Below is a small trained network, with its code and all its weights. Each question gives an input and a class and asks what happens when units are switched off, that is, made to give their printed mean instead of their output.

import numpy as np


def w(rows, s, z=0):
    codes = np.array(rows[::2]) - 128.0
    scale = np.full(codes.shape[1], s)
    scale[-1] = z or s
    return codes * scale


def norm(h):
    return h / np.sqrt((h * h).mean(-1, keepdims=True) + 1e-5)


def f(y):
    return y / 2 * (1 + np.tanh(0.7978845608 * (y + 0.044715 * y**3)))


def log_softmax(a):
    a = a - a.max(-1, keepdims=True)
    return a - np.log(np.exp(a).sum(-1, keepdims=True))


def net(x, mask):
    res = np.array(x, float).reshape(1, 6) / 4 @ E
    u = 0
    for l in range(4):
        y = f(norm(res) @ A[l][:, :-1].T + A[l][:, -1])
        res = res + np.where(mask[u : u + 3], y, B[l][:, -1]) @ B[l][:, :-1]
        u += 3
    return log_softmax(norm(res)[-1] @ U[:, :-1].T + U[:, -1])


A, B = {}, {}
E = w([
[153,104,127,254,153,132,44,176,48,207],'x0',
[170,199,136,115,130,125,120,113,131,199],'x1',
[122,102,53,134,118,96,99,87,174,191],'x2',
[83,193,137,192,147,197,140,96,90,121],'x3',
[130,104,166,108,165,180,195,122,164,172],'x4',
[75,108,119,137,118,134,39,118,209,73],'x5',
],0.0078)
A[0] = w([
[188,133,125,103,113,63,195,148,178,97,11],'L0N0',
[106,160,196,138,145,152,200,111,66,141,1],'L0N1',
[136,254,151,89,72,116,161,96,144,134,27],'L0N2',
],0.0079,0.0027)
B[0] = w([
[136,80,117,79,132,132,83,139,138,115,198],'L0N0',
[171,108,88,152,102,178,124,165,81,34,252],'L0N1',
[241,255,216,93,70,127,91,27,73,117,243],'L0N2',
],0.0079,0.0035)
A[1] = w([
[168,53,186,68,183,112,202,168,109,197,80],'L1N0',
[146,96,99,2,99,56,181,165,179,113,3],'L1N1',
[72,155,170,123,141,149,132,153,222,64,72],'L1N2',
],0.0078,0.0046)
B[1] = w([
[178,89,245,180,2,140,115,150,133,152,228],'L1N0',
[210,8,52,45,211,86,227,143,148,96,253],'L1N1',
[58,125,219,90,212,163,17,101,118,133,212],'L1N2',
],0.0089,0.0035)
A[2] = w([
[154,154,130,79,165,111,83,103,35,153,102],'L2N0',
[122,145,126,186,194,184,245,215,77,104,33],'L2N1',
[142,141,103,143,153,150,122,224,158,254,5],'L2N2',
],0.0075,0.0034)
B[2] = w([
[117,90,125,96,236,159,195,193,161,32,194],'L2N0',
[53,88,14,117,154,253,186,204,143,228,251],'L2N1',
[179,254,156,112,196,55,73,199,204,160,176],'L2N2',
],0.0072,0.0031)
A[3] = w([
[79,137,11,202,71,46,34,187,132,110,49],'L3N0',
[173,146,123,181,255,54,93,158,78,247,3],'L3N1',
[147,121,130,17,83,110,169,61,214,179,164],'L3N2',
],0.0066,0.0039)
B[3] = w([
[119,123,179,135,203,54,212,71,74,156,195],'L3N0',
[129,163,146,54,106,137,128,169,252,143,196],'L3N1',
[88,101,21,161,88,124,145,103,115,121,253],'L3N2',
],0.012,0.0043)
U = w([
[161,39,40,63,84,70,161,119,149,85,247],'0',
[114,142,70,190,143,235,146,226,63,159,155],'1',
[202,87,197,199,15,114,110,192,98,180,32],'2',
[150,198,159,127,149,63,102,203,219,210,116],'3',
[44,127,189,111,147,159,21,120,154,60,152],'4',
[212,250,150,89,92,143,139,99,46,55,125],'5',
[81,197,29,147,66,133,144,42,158,179,6],'6',
[70,107,163,172,184,9,147,92,52,148,47],'7',
],0.015,0.002)

Each question gives the input, the list of numbers given to net, and the class t.
The units are the neurons (one row each of A and B). Each row of codes is followed by its name. A weight is (code - 128) times the scale printed after its matrix; where a second scale follows, it is the last column's (A, B and U).
mask holds one flag per neuron, layer by layer. A switched-off neuron (its flag False) gives its mean, the last column of its row in B, instead of its output. The means were averaged over made-up inputs and are rounded, as every weight is.
A unit's drop is (log p(t) with every unit on - log p(t) with that unit switched off) / (log p(t) with every unit on - log p(t) with every unit switched off).
The circuit of an input: a set's keep is (log p(t) with only the set's units on - log p(t) with every unit switched off) / (log p(t) with every unit on - log p(t) with every unit switched off). Starting from all 12 units, units are removed one at a time, each time the one whose removal leaves the highest keep (on an exact tie, the one counted first), for as long as the keep stays at least 0.8.
units of the circuit, in order: the units of the circuit, biggest drop first
k most important neurons: the k neurons with the biggest drops, biggest first
k most important neurons of layer l: the k neurons of layer l with the biggest drops, biggest first
drop when u is switched off: that unit's drop, to one decimal
input [0,8,8,5,-7,7], class 7: units of the circuit, in order => L3N0
input [-3,-5,-1,8,-4,-1], class 1: 3 most important neurons => L2N1, L0N1, L0N0
input [-3,2,3,4,-7,6], class 7: 2 most important neurons of layer 3 => L3N0, L3N1
input [6,-5,6,-5,0,1], class 3: 2 most important neurons => L3N1, L2N2
input [4,-4,6,-6,-6,-7], class 3: 3 most important neurons => L3N1, L0N1, L2N2
input [-5,2,5,2,3,-2], class 6: 3 most important neurons => L0N2, L3N2, L1N1
input [5,-4,3,-6,-5,-7], class 3: units of the circuit, in order => L3N1, L0N1
input [5,-5,-1,-8,2,2], class 2: 2 most important neurons => L1N0, L0N1
input [-6,-7,-8,5,-1,-1], class 4: 2 most important neurons => L1N2, L1N1
input [-8,-4,-3,5,-5,2], class 4: 2 most important neurons => L1N2, L0N1
input [-2,2,-7,6,8,-4], class 1: 2 most important neurons => L2N1, L0N1
input [8,0,-2,-5,-6,5], class 7: drop when L3N0 is switched off => 1.6
input [-6,4,8,7,-6,-7], class 5: drop when L0N2 is switched off => 1.4
input [3,2,6,6,-6,2], class 7: units of the circuit, in order => L3N0
input [3,-1,4,2,-7,6], class 7: drop when L3N0 is switched off => 0.4
input [3,-4,8,-5,-3,-4], class 3: 2 most important neurons of layer 0 => L0N1, L0N0
